Below is a small trained network, with its code and all its weights. Each question gives an input and a class and asks what happens when units are switched off, that is, made to give their printed mean instead of their output.

import numpy as np


def w(rows, s, z=0):
    codes = np.array(rows[::2]) - 128.0
    scale = np.full(codes.shape[1], s)
    scale[-1] = z or s
    return codes * scale


def norm(h):
    return h / np.sqrt((h * h).mean(-1, keepdims=True) + 1e-5)


def f(y):
    return np.maximum(y, 0)


def log_softmax(a):
    a = a - a.max(-1, keepdims=True)
    return a - np.log(np.exp(a).sum(-1, keepdims=True))


def net(x, mask):
    res = np.array(x, float).reshape(1, 5) / 4 @ E
    u = 0
    for l in range(2):
        y = f(norm(res) @ A[l][:, :-1].T + A[l][:, -1])
        res = res + np.where(mask[u : u + 15], y, B[l][:, -1]) @ B[l][:, :-1]
        u += 15
    return log_softmax(norm(res)[-1] @ U[:, :-1].T + U[:, -1])


A, B = {}, {}
E = w([
[101,135,45,223,113,104,79,168],'x0',
[125,103,192,192,108,149,105,105],'x1',
[219,94,108,104,198,193,41,94],'x2',
[131,142,135,132,129,127,119,127],'x3',
[57,144,132,148,253,183,142,126],'x4',
],0.006)
A[0] = w([
[42,82,233,213,95,75,132,55,127],'0.n1',
[139,91,93,156,172,131,44,115,51],'0.n2',
[124,212,54,58,158,56,193,172,153],'0.n3',
[97,133,132,138,252,173,132,132,59],'0.n4',
[148,122,207,54,161,207,178,41,53],'0.n5',
[84,111,198,188,125,185,119,73,72],'0.n6',
[173,14,236,254,125,139,98,46,107],'0.n7',
[170,66,122,99,199,211,109,54,68],'0.n8',
[85,173,230,66,117,100,216,78,125],'0.n9',
[50,113,137,94,164,175,176,95,102],'0.n10',
[45,156,130,154,168,135,162,90,76],'0.n11',
[110,132,52,197,177,110,113,137,99],'0.n12',
[126,126,99,231,145,97,91,162,1],'0.n13',
[170,126,119,107,41,43,163,116,181],'0.n14',
[65,121,104,185,108,54,91,250,143],'0.n15',
],0.008,0.005)
B[0] = w([
[89,222,54,56,106,163,97,238,227],'0.n1',
[87,117,224,144,114,145,74,111,191],'0.n2',
[87,195,39,27,149,120,95,173,236],'0.n3',
[224,185,32,194,106,103,157,78,222],'0.n4',
[157,81,162,185,166,15,52,155,239],'0.n5',
[146,139,27,82,156,121,148,209,182],'0.n6',
[198,164,30,62,131,125,147,216,245],'0.n7',
[50,126,195,131,67,190,105,131,239],'0.n8',
[84,71,217,165,132,56,151,149,249],'0.n9',
[158,166,152,140,140,124,131,46,199],'0.n10',
[165,156,92,253,144,186,192,84,187],'0.n11',
[160,122,201,125,144,46,71,105,207],'0.n12',
[166,45,157,154,175,46,132,174,180],'0.n13',
[183,154,117,210,164,168,181,76,255],'0.n14',
[99,94,241,138,150,97,168,141,253],'0.n15',
],0.0077,0.0061)
A[1] = w([
[78,135,52,22,143,81,118,109,81],'1.n1',
[233,127,104,185,54,130,192,75,118],'1.n2',
[185,117,224,78,151,126,182,140,107],'1.n3',
[96,146,66,33,166,90,71,83,106],'1.n4',
[94,56,89,179,109,74,104,151,81],'1.n5',
[165,49,159,154,96,211,70,77,85],'1.n6',
[168,78,112,122,93,157,2,81,94],'1.n7',
[37,185,111,185,142,121,156,136,113],'1.n8',
[100,126,110,121,109,219,40,190,128],'1.n9',
[45,31,184,90,202,226,150,145,2],'1.n10',
[124,16,115,168,130,42,113,137,94],'1.n11',
[50,154,169,124,93,149,156,126,45],'1.n12',
[112,140,106,92,141,55,103,189,167],'1.n13',
[49,129,176,116,111,119,158,164,118],'1.n14',
[98,111,106,193,201,157,146,113,85],'1.n15',
],0.01,0.0078)
B[1] = w([
[182,161,81,140,84,140,82,244,157],'1.n1',
[141,220,22,202,210,186,179,33,190],'1.n2',
[140,111,133,212,198,48,39,123,176],'1.n3',
[209,120,90,111,58,134,111,236,166],'1.n4',
[194,126,194,119,177,44,65,111,150],'1.n5',
[80,95,137,107,100,147,207,153,179],'1.n6',
[38,127,156,118,98,134,178,95,205],'1.n7',
[163,104,122,91,87,185,129,76,199],'1.n8',
[90,113,109,32,66,129,197,135,185],'1.n9',
[23,225,29,138,213,222,254,37,128],'1.n10',
[147,101,209,176,166,57,50,123,186],'1.n11',
[77,72,108,92,63,196,162,75,136],'1.n12',
[135,91,161,111,145,149,69,144,254],'1.n13',
[63,62,156,96,108,155,95,81,177],'1.n14',
[191,150,86,176,134,130,189,56,151],'1.n15',
],0.0095,0.0088)
U = w([
[181,59,222,214,200,7,53,108,50],'0',
[209,228,24,224,185,179,224,26,217],'1',
[61,59,175,55,47,188,187,91,175],'2',
[227,179,28,59,91,129,66,246,4],'3',
],0.014,0.0026)

Each question gives the input, the list of numbers given to net, and the class t.
The units are the neurons (one row each of A and B). Each row of codes is followed by its name. A weight is (code - 128) times the scale printed after its matrix; where a second scale follows, it is the last column's (A, B and U).
mask holds one flag per neuron, layer by layer. A switched-off neuron (its flag False) gives its mean, the last column of its row in B, instead of its output. The means were averaged over made-up inputs and are rounded, as every weight is.
A unit's drop is (log p(t) with every unit on - log p(t) with that unit switched off) / (log p(t) with every unit on - log p(t) with every unit switched off).
The circuit of an input: a set's keep is (log p(t) with only the set's units on - log p(t) with every unit switched off) / (log p(t) with every unit on - log p(t) with every unit switched off). Starting from the 12 units with the biggest drops (on a tie, the unit counted first), units are removed one at a time, each time the one whose removal leaves the highest keep (on an exact tie, the one counted first), for as long as the keep stays at least 0.8.
units of the circuit, in order: the units of the circuit, biggest drop first
most important unit: the unit with the biggest drop
k most important neurons: the k neurons with the biggest drops, biggest first
top k neurons in layer l: the k neurons of layer l with the biggest drops, biggest first
input [-1,7,-6,-8,-1], class 3: most important unit => 0.n1
input [-3,7,8,7,-7], class 2: 4 most important neurons => 0.n4; 0.n8; 1.n7; 0.n11
input [7,-7,-5,8,-8], class 1: 3 most important neurons => 0.n14; 0.n9; 0.n5
input [5,-6,-7,0,-3], class 2: top 4 neurons in layer 0 => 0.n15; 0.n7; 0.n3; 0.n5
input [-5,-7,0,-3,2], class 3: 2 most important neurons => 0.n3; 0.n15
input [8,-8,-6,-8,0], class 0: 3 most important neurons => 0.n15; 0.n1; 0.n7
input [-5,2,6,-8,2], class 2: 3 most important neurons => 0.n8; 0.n9; 0.n15
input [-1,2,3,6,3], class 1: 3 most important neurons => 0.n4; 0.n3; 0.n1
input [-5,7,-3,-3,-6], class 3: 3 most important neurons => 0.n1; 0.n7; 0.n4
input [-6,8,2,3,1], class 3: top 2 neurons in layer 0 => 0.n7; 0.n1
input [-8,0,-7,-5,-4], class 0: 3 most important neurons => 0.n9; 1.n3; 0.n8
input [-7,-3,-7,1,-4], class 0: 3 most important neurons => 0.n9; 1.n3; 0.n8
input [-8,-8,1,5,-7], class 0: top 2 neurons in layer 0 => 0.n9; 0.n1
input [1,1,-8,1,7], class 2: most important unit => 0.n14
input [4,-5,4,1,3], class 3: 3 most important neurons => 0.n9; 0.n5; 1.n4
input [3,5,-5,3,-2], class 2: 2 most important neurons => 0.n1; 0.n15
input [6,-7,-7,3,-3], class 2: 2 most important neurons => 0.n15; 0.n3
input [-1,5,-5,5,-1], class 2: 2 most important neurons => 0.n1; 0.n9
input [1,-6,-7,2,6], class 2: top 2 neurons in layer 0 => 0.n7; 0.n14
input [2,-6,1,-2,4], class 3: most important unit => 0.n3
input [-4,5,-4,8,-4], class 3: top 3 neurons in layer 0 => 0.n1; 0.n7; 0.n15
input [-6,-5,6,6,-8], class 1: 2 most important neurons => 1.n2; 0.n14
input [2,0,7,2,-6], class 2: top 3 neurons in layer 0 => 0.n4; 0.n2; 0.n11
input [-1,-7,-1,-1,-7], class 1: top 2 neurons in layer 0 => 0.n14; 0.n1
input [-8,-2,-5,-4,5], class 0: top 2 neurons in layer 0 => 0.n9; 0.n5
input [0,8,5,-8,-6], class 3: top 2 neurons in layer 0 => 0.n7; 0.n4
input [3,-5,0,2,-6], class 1: units of the circuit, in order => 0.n14
